Here is a tiny trained network, its code and every weight. The questions are about switching its units off for an input and a class, where a switched-off unit gives its printed mean instead of its output.

import numpy as np


def w(rows, s, z=0):
    codes = np.array(rows[::2]) - 128.0
    scale = np.full(codes.shape[1], s)
    scale[-1] = z or s
    return codes * scale


def norm(h):
    return h / np.sqrt((h * h).mean(-1, keepdims=True) + 1e-5)


def f(y):
    return y / 2 * (1 + np.tanh(0.7978845608 * (y + 0.044715 * y**3)))


def log_softmax(a):
    a = a - a.max(-1, keepdims=True)
    return a - np.log(np.exp(a).sum(-1, keepdims=True))


def net(x, mask):
    res = np.array(x, float).reshape(1, 7) / 4 @ E
    u = 0
    for l in range(3):
        y = f(norm(res) @ A[l][:, :-1].T + A[l][:, -1])
        res = res + np.where(mask[u : u + 12], y, B[l][:, -1]) @ B[l][:, :-1]
        u += 12
    return log_softmax(norm(res)[-1] @ U[:, :-1].T + U[:, -1])


A, B = {}, {}
E = w([
[126,131,132,127,128,129,132],'x0',
[128,130,130,127,127,125,127],'x1',
[188,192,181,182,242,93,137],'x2',
[148,239,47,72,113,101,107],'x3',
[254,88,185,87,63,48,219],'x4',
[129,129,128,124,130,132,132],'x5',
[128,128,127,128,129,126,129],'x6',
],0.0015)
A[0] = w([
[126,134,119,132,129,141,148,128],'L0N1',
[134,143,107,122,115,158,165,101],'L0N2',
[9,100,78,109,84,201,31,1],'L0N3',
[120,129,130,125,127,126,118,91],'L0N4',
[108,213,69,139,186,112,58,100],'L0N5',
[21,98,79,112,91,195,44,16],'L0N6',
[91,199,124,221,252,181,102,36],'L0N7',
[48,80,177,217,175,233,120,40],'L0N8',
[171,15,182,130,82,78,171,201],'L0N9',
[128,143,111,130,124,167,170,114],'L0N10',
[127,131,126,130,128,134,135,126],'L0N11',
[170,107,80,65,24,138,223,102],'L0N12',
],0.0029,0.00086)
B[0] = w([
[129,127,129,129,129,122,119,128],'L0N1',
[120,136,124,124,144,105,103,122],'L0N2',
[254,115,140,150,173,99,243,220],'L0N3',
[139,138,136,129,125,120,134,119],'L0N4',
[65,176,145,145,74,223,132,201],'L0N5',
[232,116,142,146,162,103,231,203],'L0N6',
[22,106,168,74,37,143,70,255],'L0N7',
[161,46,128,91,99,4,82,204],'L0N8',
[44,118,144,138,121,247,155,252],'L0N9',
[125,128,132,127,140,103,104,124],'L0N10',
[129,127,129,128,128,124,125,127],'L0N11',
[23,129,110,88,136,126,34,226],'L0N12',
],0.0025,0.0017)
A[1] = w([
[200,67,180,239,212,144,207,2],'L1N1',
[208,31,184,156,161,113,213,158],'L1N2',
[115,149,113,129,155,124,117,142],'L1N3',
[224,183,14,93,114,182,211,90],'L1N4',
[116,130,105,139,147,130,126,118],'L1N5',
[129,122,150,174,158,138,121,66],'L1N6',
[86,103,158,186,183,45,7,25],'L1N7',
[108,134,120,124,167,111,106,155],'L1N8',
[228,245,34,144,192,93,190,109],'L1N9',
[252,230,122,120,184,6,141,32],'L1N10',
[138,107,150,132,103,145,147,116],'L1N11',
[141,144,100,81,95,117,119,97],'L1N12',
],0.0025,0.00091)
B[1] = w([
[156,210,53,139,143,78,69,190],'L1N1',
[137,251,85,151,142,152,123,249],'L1N2',
[151,104,152,134,124,122,135,127],'L1N3',
[84,27,191,104,128,116,92,191],'L1N4',
[139,108,139,123,116,127,138,118],'L1N5',
[136,137,128,104,117,112,111,111],'L1N6',
[100,79,142,40,63,115,122,138],'L1N7',
[154,111,154,131,118,122,141,132],'L1N8',
[32,17,170,113,69,203,153,188],'L1N9',
[24,36,90,134,78,211,140,143],'L1N10',
[103,169,96,117,136,144,119,143],'L1N11',
[145,95,158,146,168,102,102,131],'L1N12',
],0.0028,0.0013)
A[2] = w([
[66,190,140,127,132,161,63,246],'L2N1',
[151,110,175,151,116,130,158,255],'L2N2',
[159,118,137,98,108,157,167,50],'L2N3',
[253,88,75,217,203,54,168,70],'L2N4',
[81,199,121,120,112,153,91,104],'L2N5',
[142,117,156,142,131,122,144,198],'L2N6',
[126,95,160,72,110,29,42,114],'L2N7',
[151,111,66,40,41,42,86,50],'L2N8',
[163,116,139,98,99,165,176,48],'L2N9',
[148,121,102,97,120,166,172,23],'L2N10',
[134,137,124,128,124,135,133,132],'L2N11',
[189,23,34,141,104,39,147,65],'L2N12',
],0.0031,0.00044)
B[2] = w([
[240,134,111,155,136,100,174,253],'L2N1',
[87,147,24,101,118,140,68,159],'L2N2',
[87,96,111,128,146,128,100,137],'L2N3',
[147,238,154,128,99,164,116,189],'L2N4',
[198,155,150,166,149,113,174,197],'L2N5',
[112,136,80,112,111,130,104,136],'L2N6',
[172,81,6,111,207,34,94,200],'L2N7',
[165,149,183,223,224,78,97,188],'L2N8',
[76,85,90,121,143,130,90,148],'L2N9',
[94,89,166,129,130,122,89,136],'L2N10',
[109,141,146,131,142,126,107,128],'L2N11',
[164,251,212,166,143,149,143,149],'L2N12',
],0.0028,0.0013)
U = w([
[176,254,140,170,125,148,148,184],'0',
[55,43,127,103,83,185,155,174],'1',
[155,80,114,116,179,7,62,3],'2',
],0.0084,0.00046)

Each question gives the input, the list of numbers given to net, and the class t.
The units are the neurons (one row each of A and B). Each row of codes is followed by its name. A weight is (code - 128) times the scale printed after its matrix; where a second scale follows, it is the last column's (A, B and U).
mask holds one flag per neuron, layer by layer. A switched-off neuron (its flag False) gives its mean, the last column of its row in B, instead of its output. The means were averaged over made-up inputs and are rounded, as every weight is.
A unit's drop is (log p(t) with every unit on - log p(t) with that unit switched off) / (log p(t) with every unit on - log p(t) with every unit switched off).
The circuit of an input: a set's keep is (log p(t) with only the set's units on - log p(t) with every unit switched off) / (log p(t) with every unit on - log p(t) with every unit switched off). Starting from the 12 units with the biggest drops (on a tie, the unit counted first), units are removed one at a time, each time the one whose removal leaves the highest keep (on an exact tie, the one counted first), for as long as the keep stays at least 0.8.
circuit, biggest first: the units of the circuit, biggest drop first
most important unit: the unit with the biggest drop
k most important neurons: the k neurons with the biggest drops, biggest first
k most important neurons of layer l: the k neurons of layer l with the biggest drops, biggest first
drop when u is switched off: that unit's drop, to one decimal
input [0,8,5,5,8,-8,3], class 1: most important unit	L1N10
input [1,-5,7,-4,-8,8,-6], class 2: circuit, biggest first	(L0N8, L0N9)
input [4,-8,2,7,7,-8,6], class 1: circuit, biggest first	(L1N10, L1N9)
input [8,3,1,-2,8,-4,-3], class 0: 2 most important neurons of layer 1	(L1N9, L1N2)
input [-2,-2,-1,8,0,-7,-4], class 1: 2 most important neurons of layer 1	(L1N9, L1N1)
input [-3,-7,-5,0,-3,-6,7], class 0: 2 most important neurons of layer 2	(L2N12, L2N4)
input [-7,2,-2,7,-7,6,0], class 1: 3 most important neurons	(L0N3, L0N6, L1N9)
input [8,6,3,-2,-8,7,-7], class 2: 3 most important neurons	(L0N8, L0N9, L0N7)
input [3,8,7,0,-1,-5,0], class 2: 3 most important neurons of layer 0	(L0N7, L0N9, L0N3)
input [-3,4,0,8,5,0,-5], class 2: 3 most important neurons of layer 0	(L0N3, L0N12, L0N6)
input [7,-1,-2,-7,0,-6,-4], class 0: 3 most important neurons	(L0N7, L0N5, L1N9)
input [-8,-3,0,-2,6,4,1], class 1: 4 most important neurons	(L0N9, L0N3, L0N6, L0N12)
input [5,-6,2,-8,-2,8,4], class 2: 2 most important neurons	(L0N8, L0N3)
input [-3,-4,-2,5,0,-3,-7], class 1: most important unit	L0N7
input [6,-4,7,2,4,-3,6], class 1: 2 most important neurons	(L1N10, L1N9)
input [1,6,-1,6,-5,8,6], class 1: 2 most important neurons	(L0N3, L0N6)
input [5,4,8,8,7,4,-8], class 1: 2 most important neurons	(L1N10, L1N9)
input [1,6,5,7,6,7,7], class 1: drop when L1N10 is switched off	0.2
input [8,0,-7,-3,0,-1,8], class 0: drop when L0N7 is switched off	0.5
input [3,8,-6,4,6,3,-4], class 2: most important unit	L2N8
